Below are the code and all the weights of a small trained network. Each question names an input and a class and asks about switching units off, where a switched-off unit gives its printed mean instead of its output.

import numpy as np


def w(rows, s, z=0):
    codes = np.array(rows[::2]) - 128.0
    scale = np.full(codes.shape[1], s)
    scale[-1] = z or s
    return codes * scale


def f(y):
    return y / 2 * (1 + np.tanh(0.7978845608 * (y + 0.044715 * y**3)))


def log_softmax(a):
    a = a - a.max(-1, keepdims=True)
    return a - np.log(np.exp(a).sum(-1, keepdims=True))


def net(x, mask):
    res = np.array(x, float).reshape(1, 6) / 4 @ E
    y = f(res @ A[0][:, :-1].T + A[0][:, -1])
    res = res + np.where(mask, y, B[0][:, -1]) @ B[0][:, :-1]
    return log_softmax(res[-1] @ U[:, :-1].T + U[:, -1])


A, B = {}, {}
E = w([
[128,144,137],'x0',
[77,70,228],'x1',
[182,128,195],'x2',
[57,39,49],'x3',
[58,126,100],'x4',
[222,2,59],'x5',
],0.004)
A[0] = w([
[94,75,174,162],'N1',
[125,102,152,180],'N2',
[93,100,127,125],'N3',
[193,80,77,37],'N4',
[129,96,173,196],'N5',
[139,119,135,133],'N6',
[182,224,204,147],'N7',
[108,111,115,88],'N8',
[33,166,167,97],'N9',
[128,141,145,63],'N10',
[113,210,162,132],'N11',
[96,108,97,63],'N12',
[127,209,72,151],'N13',
[154,112,168,253],'N14',
[143,122,152,191],'N15',
[85,113,107,93],'N16',
[126,120,115,89],'N17',
[146,115,155,210],'N18',
[99,163,118,125],'N19',
[120,92,176,191],'N20',
[152,161,191,143],'N21',
[10,169,207,128],'N22',
[112,110,119,88],'N23',
[139,83,139,192],'N24',
],0.013,0.0033)
B[0] = w([
[154,75,154,174],'N1',
[147,109,145,157],'N2',
[128,96,104,143],'N3',
[226,110,100,177],'N4',
[158,115,172,175],'N5',
[140,127,134,133],'N6',
[146,248,191,254],'N7',
[128,121,103,124],'N8',
[192,124,54,200],'N9',
[137,150,114,113],'N10',
[138,226,114,195],'N11',
[120,133,85,131],'N12',
[52,171,166,183],'N13',
[155,125,190,206],'N14',
[140,135,157,162],'N15',
[117,117,87,139],'N16',
[131,130,116,118],'N17',
[148,126,162,174],'N18',
[104,155,107,143],'N19',
[158,108,172,175],'N20',
[136,210,142,185],'N21',
[254,133,72,251],'N22',
[130,119,107,122],'N23',
[171,99,130,175],'N24',
],0.031,0.0045)
U = w([
[140,190,200,172],'0',
[212,56,193,164],'1',
[2,100,116,4],'2',
[78,39,169,201],'3',
[194,102,12,131],'4',
],0.0046,0.0016)

Each question gives the input, the list of numbers given to net, and the class t.
The units are the neurons (one row each of A and B). Each row of codes is followed by its name. A weight is (code - 128) times the scale printed after its matrix; where a second scale follows, it is the last column's (A, B and U).
mask holds one flag per neuron, in row order. A switched-off neuron (its flag False) gives its mean, the last column of its row in B, instead of its output. The means were averaged over made-up inputs and are rounded, as every weight is.
A unit's drop is (log p(t) with every unit on - log p(t) with that unit switched off) / (log p(t) with every unit on - log p(t) with every unit switched off).
The circuit of an input: a set's keep is (log p(t) with only the set's units on - log p(t) with every unit switched off) / (log p(t) with every unit on - log p(t) with every unit switched off). Starting from the 12 units with the biggest drops (on a tie, the unit counted first), units are removed one at a time, each time the one whose removal leaves the highest keep (on an exact tie, the one counted first), for as long as the keep stays at least 0.8.
circuit, biggest first: the units of the circuit, biggest drop first
unit that matters most: the unit with the biggest drop
k most important neurons: the k neurons with the biggest drops, biggest first
drop when u is switched off: that unit's drop, to one decimal
input [-1,-1,-3,7,-7,-1], class 3: circuit, biggest first	(N22; N7; N11)
input [8,-2,-2,5,3,-2], class 4: circuit, biggest first	(N7; N14)
input [-3,-1,-2,1,2,1], class 3: unit that matters most	N22
input [8,-3,-8,-4,2,1], class 2: 2 most important neurons	(N22; N7)
input [6,-5,-7,2,-1,3], class 2: 3 most important neurons	(N22; N9; N13)
input [-8,1,-8,-6,1,-8], class 4: 3 most important neurons	(N22; N9; N14)
input [-5,8,-3,0,-1,-8], class 4: 2 most important neurons	(N22; N9)
input [5,-3,-8,-1,6,5], class 2: 2 most important neurons	(N22; N9)
input [-4,-5,0,4,1,0], class 3: 2 most important neurons	(N22; N7)
input [4,-7,8,8,5,-1], class 2: drop when N22 is switched off	0.3
input [7,0,-8,-5,4,2], class 2: drop when N22 is switched off	0.2
input [0,5,-7,5,4,2], class 4: drop when N12 is switched off	0.2
